Below are the code and all the weights of a small trained network. Each question names an input and a target symbol and asks about switching units off, where a switched-off unit gives its printed mean instead of its output.

import numpy as np


def w(rows, s, z=0):
    codes = np.array(rows[::2]) - 128.0
    scale = np.full(codes.shape[1], s)
    scale[-1] = z or s
    return codes * scale


def f(y):
    return np.maximum(y, 0)


def softmax(a):
    e = np.exp(a - a.max(-1, keepdims=True))
    return e / e.sum(-1, keepdims=True)


def log_softmax(a):
    a = a - a.max(-1, keepdims=True)
    return a - np.log(np.exp(a).sum(-1, keepdims=True))


def net(x, mask):
    ids = ['ΞΣΨαβγδθμτφ'.index(c) for c in x.split()]
    T = len(ids)
    res = E[ids] + P[:T]
    u = 0
    for l in range(2):
        r = res
        for j in range(2):
            rows = slice(3 * j, 3 * j + 3)
            q, k, v = (r @ M[l][rows].T for M in (Q, K, V))
            z = softmax(np.where(np.tri(T) > 0, q @ k.T / 3**0.5, -1e9)) @ v
            o = O[l][rows]
            res = res + np.where(mask[u + j], z, o[:, -1]) @ o[:, :-1]
        u += 2
        y = f(res @ A[l][:, :-1].T + A[l][:, -1])
        res = res + np.where(mask[u : u + 4], y, B[l][:, -1]) @ B[l][:, :-1]
        u += 4
    return log_softmax(res[-1] @ U[:, :-1].T + U[:, -1])


Q, K, V, O, A, B = {}, {}, {}, {}, {}, {}
E = w([
[151,64,156,162,151],'Ξ',
[107,114,68,193,123],'Σ',
[182,111,241,134,160],'Ψ',
[211,77,169,100,148],'α',
[137,98,68,45,137],'β',
[61,117,75,84,135],'γ',
[145,69,153,69,157],'δ',
[94,87,146,54,167],'θ',
[183,121,199,43,173],'μ',
[131,7,22,132,183],'τ',
[63,154,194,132,164],'φ',
],0.019)
P = w([
[146,131,155,98,44],'0',
[187,152,133,133,214],'1',
[100,97,145,85,40],'2',
[177,181,133,100,229],'3',
[95,98,167,76,26],'4',
[226,228,198,98,204],'5',
[49,46,179,100,62],'6',
[160,150,173,139,245],'7',
[44,65,178,88,51],'8',
[156,163,180,118,244],'9',
[30,75,161,80,51],'10',
[175,123,178,125,253],'11',
],0.0067)
Q[0] = w([
[225,73,121,115,75],'0.h0',
[253,141,56,23,157],'0.h0',
[185,168,164,103,230],'0.h0',
[196,70,98,156,202],'0.h1',
[127,80,139,31,130],'0.h1',
[162,108,207,32,171],'0.h1',
],0.0073)
K[0] = w([
[159,43,166,118,67],'0.h0',
[106,66,93,38,117],'0.h0',
[23,88,179,53,199],'0.h0',
[114,2,70,175,136],'0.h1',
[105,64,154,106,82],'0.h1',
[61,106,174,165,121],'0.h1',
],0.0078)
V[0] = w([
[154,165,135,172,113],'0.h0',
[157,153,139,131,254],'0.h0',
[95,110,117,133,185],'0.h0',
[77,89,184,154,104],'0.h1',
[94,124,146,78,241],'0.h1',
[98,159,71,141,183],'0.h1',
],0.0082)
O[0] = w([
[255,133,124,195,192,68],'0.h0',
[139,187,133,161,94,228],'0.h0',
[200,108,207,148,151,174],'0.h0',
[199,109,189,128,81,207],'0.h1',
[172,193,110,49,100,254],'0.h1',
[138,113,17,61,113,72],'0.h1',
],0.0066,0.005)
A[0] = w([
[183,112,131,112,179,127],'0.n0',
[143,61,72,132,135,41],'0.n1',
[187,113,169,142,255,254],'0.n2',
[126,186,47,191,9,247],'0.n3',
],0.0089,0.0038)
B[0] = w([
[82,212,103,179,148,169],'0.n0',
[75,128,225,111,86,139],'0.n1',
[142,196,71,61,86,247],'0.n2',
[85,81,187,74,254,140],'0.n3',
],0.0083,0.011)
Q[1] = w([
[180,162,68,64,178],'1.h0',
[60,43,238,55,100],'1.h0',
[135,182,15,206,225],'1.h0',
[220,2,167,128,43],'1.h1',
[162,47,186,113,198],'1.h1',
[124,4,80,146,75],'1.h1',
],0.0079)
K[1] = w([
[122,178,176,124,63],'1.h0',
[130,143,165,185,255],'1.h0',
[122,201,146,87,26],'1.h0',
[213,22,139,113,82],'1.h1',
[143,101,85,75,161],'1.h1',
[155,83,38,127,43],'1.h1',
],0.0095)
V[1] = w([
[174,101,142,87,169],'1.h0',
[157,104,131,131,116],'1.h0',
[135,143,96,101,6],'1.h0',
[200,104,107,98,122],'1.h1',
[150,111,99,118,179],'1.h1',
[118,154,140,120,136],'1.h1',
],0.014)
O[1] = w([
[180,75,185,31,162,206],'1.h0',
[174,82,154,128,124,84],'1.h0',
[134,81,58,163,40,159],'1.h0',
[211,1,102,66,141,100],'1.h1',
[186,140,150,80,77,27],'1.h1',
[132,191,108,110,134,254],'1.h1',
],0.0093,0.0054)
A[1] = w([
[40,48,162,70,109,54],'1.n0',
[224,249,133,99,225,43],'1.n1',
[23,149,212,254,46,95],'1.n2',
[157,108,88,231,103,1],'1.n3',
],0.007,0.0084)
B[1] = w([
[1,176,88,209,180,159],'1.n0',
[105,13,20,176,190,255],'1.n1',
[68,42,153,124,24,171],'1.n2',
[132,167,207,40,215,128],'1.n3',
],0.0077,0.0093)
U = w([
[218,254,225,129,134,184],'Ξ',
[107,161,159,146,88,136],'Σ',
[115,46,65,211,147,113],'Ψ',
[175,45,116,231,131,241],'α',
[169,111,121,96,107,133],'β',
[124,86,116,96,126,114],'γ',
[169,206,139,38,129,93],'δ',
[133,153,181,84,215,117],'θ',
[124,122,94,75,141,72],'μ',
[95,97,45,69,107,2],'τ',
[77,227,35,145,147,92],'φ',
],0.0086,0.0063)

Each question gives the input, a string of symbols that net reads in full, and the target symbol t.
The units are the heads (3 rows each of Q, K, V and O) and the neurons (one row each of A and B). Each row of codes is followed by its name. A weight is (code - 128) times the scale printed after its matrix; where a second scale follows, it is the last column's (O, A, B and U).
mask holds one flag per unit, layer by layer, with each layer's heads first. A switched-off unit (its flag False) gives its mean, the last column of its rows in O or B, instead of its output. The means were averaged over made-up inputs and are rounded, as every weight is.
A unit's drop is (log p(t) with every unit on - log p(t) with that unit switched off) / (log p(t) with every unit on - log p(t) with every unit switched off).
The circuit of an input: a set's keep is (log p(t) with only the set's units on - log p(t) with every unit switched off) / (log p(t) with every unit on - log p(t) with every unit switched off). Starting from all 12 units, units are removed one at a time, each time the one whose removal leaves the highest keep (on an exact tie, the one counted first), for as long as the keep stays at least 0.8.
units of the circuit, in order: the units of the circuit, biggest drop first
unit that matters most: the unit with the biggest drop
top k neurons: the k neurons with the biggest drops, biggest first
k most important neurons of layer l: the k neurons of layer l with the biggest drops, biggest first
heads that matter: for each layer, one digit per head in row order, 1 if its drop is at least 0.15 and else 0, layers parted by /
drop when u is switched off: that unit's drop, to one decimal
input Σ γ φ φ Ψ Ξ Ψ Σ Ψ φ τ, target θ: unit that matters most -> 0.n1
input Ψ θ α Ψ Ξ Ξ β τ, target τ: units of the circuit, in order -> (0.h1 1.h1)
input Ξ δ τ Σ θ φ α β δ φ α, target θ: heads that matter -> 00 / 10
input γ β φ μ μ φ φ θ, target φ: heads that matter -> 00 / 11
input Σ τ Ξ, target θ: units of the circuit, in order -> (0.n3 1.h0 0.n2)
input φ Σ φ φ Ψ τ, target φ: heads that matter -> 00 / 01
input δ δ Σ φ δ δ φ α, target φ: top 3 neurons -> (0.n2 0.n0 1.n1)
input φ α α φ φ μ Ψ φ Ξ α Σ, target θ: units of the circuit, in order -> (0.n3 0.n2 1.h0)
input Σ φ φ Ξ Ψ δ Ξ φ Ψ μ, target φ: units of the circuit, in order -> (1.n1 0.n2 1.h1)
input μ φ τ γ φ μ Σ φ μ, target θ: units of the circuit, in order -> (0.n3 1.h0 0.n2 1.n1)
input α φ φ φ τ μ μ Σ Ξ, target θ: heads that matter -> 00 / 10
input φ Σ β γ φ, target θ: top 3 neurons -> (0.n3 0.n0 0.n2)
input θ φ β Σ β, target θ: 2 most important neurons of layer 0 -> (0.n3 0.n2)
input θ Ψ Ψ β α α β φ α φ Ψ, target Ξ: 2 most important neurons of layer 0 -> (0.n2 0.n3)
input Ψ Ψ φ δ φ Ψ φ α Ψ δ φ μ, target φ: unit that matters most -> 0.n2
input γ Ψ φ α Ψ θ β Ψ φ Ξ φ δ, target φ: 3 most important neurons of layer 0 -> (0.n2 0.n0 0.n3)
input δ δ Ξ γ β δ φ, target Σ: top 3 neurons -> (1.n1 1.n2 0.n2)
input φ φ δ φ β δ Ξ Ψ Ψ δ φ, target Σ: top 2 neurons -> (0.n2 1.n2)
input Ψ γ Ξ Σ Ψ Ψ φ Ψ γ, target θ: top 3 neurons -> (0.n3 0.n2 0.n0)
input φ φ φ θ, target φ: unit that matters most -> 1.h1
input α Ψ Σ θ β φ Ψ Ξ, target φ: units of the circuit, in order -> (0.n2 1.h1)
input μ Ψ τ φ τ Ξ, target φ: units of the circuit, in order -> (1.h1 0.n2)
input Ψ γ Σ Ψ φ φ Ψ β Ξ φ Ξ δ, target φ: units of the circuit, in order -> (0.n2 1.h1)
input δ φ Ξ Ξ Ξ τ φ δ Σ δ Σ, target θ: 3 most important neurons of layer 0 -> (0.n3 0.n2 0.n0)
input Σ Σ φ Σ β μ Ξ φ α α γ, target θ: drop when 0.n3 is switched off -> 0.7
input Ψ φ φ Ξ θ φ φ α, target φ: drop when 1.h0 is switched off -> 0.1
input φ μ φ Σ Ψ δ τ φ Ψ, target θ: drop when 0.n3 is switched off -> 1.5
